Below is a small trained network, with its code and all its weights. Each question gives an input and a class and asks what happens when units are switched off, that is, made to give their printed mean instead of their output.

import numpy as np


def w(rows, s, z=0):
    codes = np.array(rows[::2]) - 128.0
    scale = np.full(codes.shape[1], s)
    scale[-1] = z or s
    return codes * scale


def norm(h):
    return h / np.sqrt((h * h).mean(-1, keepdims=True) + 1e-5)


def f(y):
    return y / 2 * (1 + np.tanh(0.7978845608 * (y + 0.044715 * y**3)))


def log_softmax(a):
    a = a - a.max(-1, keepdims=True)
    return a - np.log(np.exp(a).sum(-1, keepdims=True))


def net(x, mask):
    res = np.array(x, float).reshape(1, 2) / 4 @ E
    u = 0
    for l in range(3):
        y = f(norm(res) @ A[l][:, :-1].T + A[l][:, -1])
        res = res + np.where(mask[u : u + 10], y, B[l][:, -1]) @ B[l][:, :-1]
        u += 10
    return log_softmax(norm(res)[-1] @ U[:, :-1].T + U[:, -1])


A, B = {}, {}
E = w([
[200,143,3,34],'x0',
[182,253,66,165],'x1',
],0.0054)
A[0] = w([
[136,177,148,110,159],'0.n0',
[120,137,101,145,9],'0.n1',
[188,159,108,171,93],'0.n2',
[120,158,148,48,106],'0.n3',
[254,163,150,160,96],'0.n4',
[170,199,152,107,113],'0.n5',
[143,45,193,105,125],'0.n6',
[112,128,195,151,218],'0.n7',
[124,148,83,46,61],'0.n8',
[165,72,141,137,21],'0.n9',
],0.0068,0.0015)
B[0] = w([
[97,113,95,164,162],'0.n0',
[116,139,196,63,96],'0.n1',
[46,128,114,145,193],'0.n2',
[166,112,150,163,139],'0.n3',
[12,130,105,141,209],'0.n4',
[47,123,115,144,187],'0.n5',
[2,216,34,159,252],'0.n6',
[250,90,8,128,250],'0.n7',
[251,61,86,211,216],'0.n8',
[64,179,149,114,110],'0.n9',
],0.0051,0.0019)
A[1] = w([
[72,117,162,170,154],'1.n0',
[59,26,182,2,7],'1.n1',
[127,12,156,93,145],'1.n2',
[116,104,124,120,87],'1.n3',
[111,107,99,90,169],'1.n4',
[166,76,126,182,164],'1.n5',
[186,154,133,29,48],'1.n6',
[132,82,248,174,147],'1.n7',
[148,83,206,192,121],'1.n8',
[66,118,41,117,111],'1.n9',
],0.0078,0.0018)
B[1] = w([
[237,113,66,109,209],'1.n0',
[2,177,50,170,214],'1.n1',
[123,184,93,172,203],'1.n2',
[186,150,106,129,126],'1.n3',
[168,125,163,117,174],'1.n4',
[137,99,167,158,179],'1.n5',
[120,90,185,75,145],'1.n6',
[138,153,191,44,190],'1.n7',
[154,110,177,95,174],'1.n8',
[131,70,203,154,251],'1.n9',
],0.0096,0.0032)
A[2] = w([
[134,26,76,4,128],'2.n0',
[130,75,211,168,96],'2.n1',
[183,186,254,49,71],'2.n2',
[87,167,144,85,215],'2.n3',
[73,182,169,190,165],'2.n4',
[163,132,179,52,5],'2.n5',
[195,100,166,87,189],'2.n6',
[35,254,71,166,84],'2.n7',
[173,142,121,122,180],'2.n8',
[133,160,200,110,69],'2.n9',
],0.0096,0.0019)
B[2] = w([
[155,218,96,121,184],'2.n0',
[185,116,142,193,170],'2.n1',
[140,202,75,106,195],'2.n2',
[126,124,119,165,131],'2.n3',
[131,148,88,86,182],'2.n4',
[103,152,110,137,150],'2.n5',
[89,132,99,116,192],'2.n6',
[5,70,116,175,254],'2.n7',
[96,128,146,121,154],'2.n8',
[152,124,94,102,136],'2.n9',
],0.018,0.0063)
U = w([
[10,83,85,165,211],'0',
[128,221,50,81,190],'1',
[176,54,162,202,187],'2',
[134,118,180,95,3],'3',
[139,96,160,64,20],'4',
[122,123,200,80,23],'5',
[146,78,147,59,23],'6',
[124,102,171,65,46],'7',
],0.014,0.0059)

Each question gives the input, the list of numbers given to net, and the class t.
The units are the neurons (one row each of A and B). Each row of codes is followed by its name. A weight is (code - 128) times the scale printed after its matrix; where a second scale follows, it is the last column's (A, B and U).
mask holds one flag per neuron, layer by layer. A switched-off neuron (its flag False) gives its mean, the last column of its row in B, instead of its output. The means were averaged over made-up inputs and are rounded, as every weight is.
A unit's drop is (log p(t) with every unit on - log p(t) with that unit switched off) / (log p(t) with every unit on - log p(t) with every unit switched off).
unit that matters most: the unit with the biggest drop
top k neurons: the k neurons with the biggest drops, biggest first
top k neurons in layer l: the k neurons of layer l with the biggest drops, biggest first
drop when u is switched off: that unit's drop, to one decimal
input [6,-5], class 1: top 2 neurons in layer 0 => [0.n8 0.n4]
input [4,5], class 0: unit that matters most => 1.n0
input [0,2], class 2: top 3 neurons => [1.n1 1.n9 2.n7]
input [-7,-6], class 1: top 3 neurons => [1.n7 1.n8 1.n0]
input [8,-6], class 1: top 2 neurons => [0.n8 2.n0]
input [1,3], class 2: top 2 neurons in layer 0 => [0.n6 0.n4]
input [7,8], class 0: top 2 neurons => [1.n0 0.n7]
input [-2,2], class 2: top 3 neurons => [0.n7 1.n1 2.n7]
input [3,-1], class 2: top 2 neurons in layer 0 => [0.n8 0.n7]
input [-1,2], class 2: top 2 neurons => [1.n1 2.n7]
input [-2,1], class 2: top 2 neurons => [0.n7 1.n1]
input [-2,-2], class 2: top 2 neurons => [0.n6 0.n7]
input [-4,0], class 1: top 2 neurons => [0.n8 1.n7]
input [1,2], class 2: top neuron in layer 1 => [1.n9]
input [0,3], class 2: top 3 neurons in layer 1 => [1.n1 1.n9 1.n2]
input [-6,4], class 1: drop when 0.n8 is switched off => 0.0
input [0,8], class 0: drop when 2.n7 is switched off => 0.1
input [-7,-4], class 1: drop when 1.n7 is switched off => 1.2
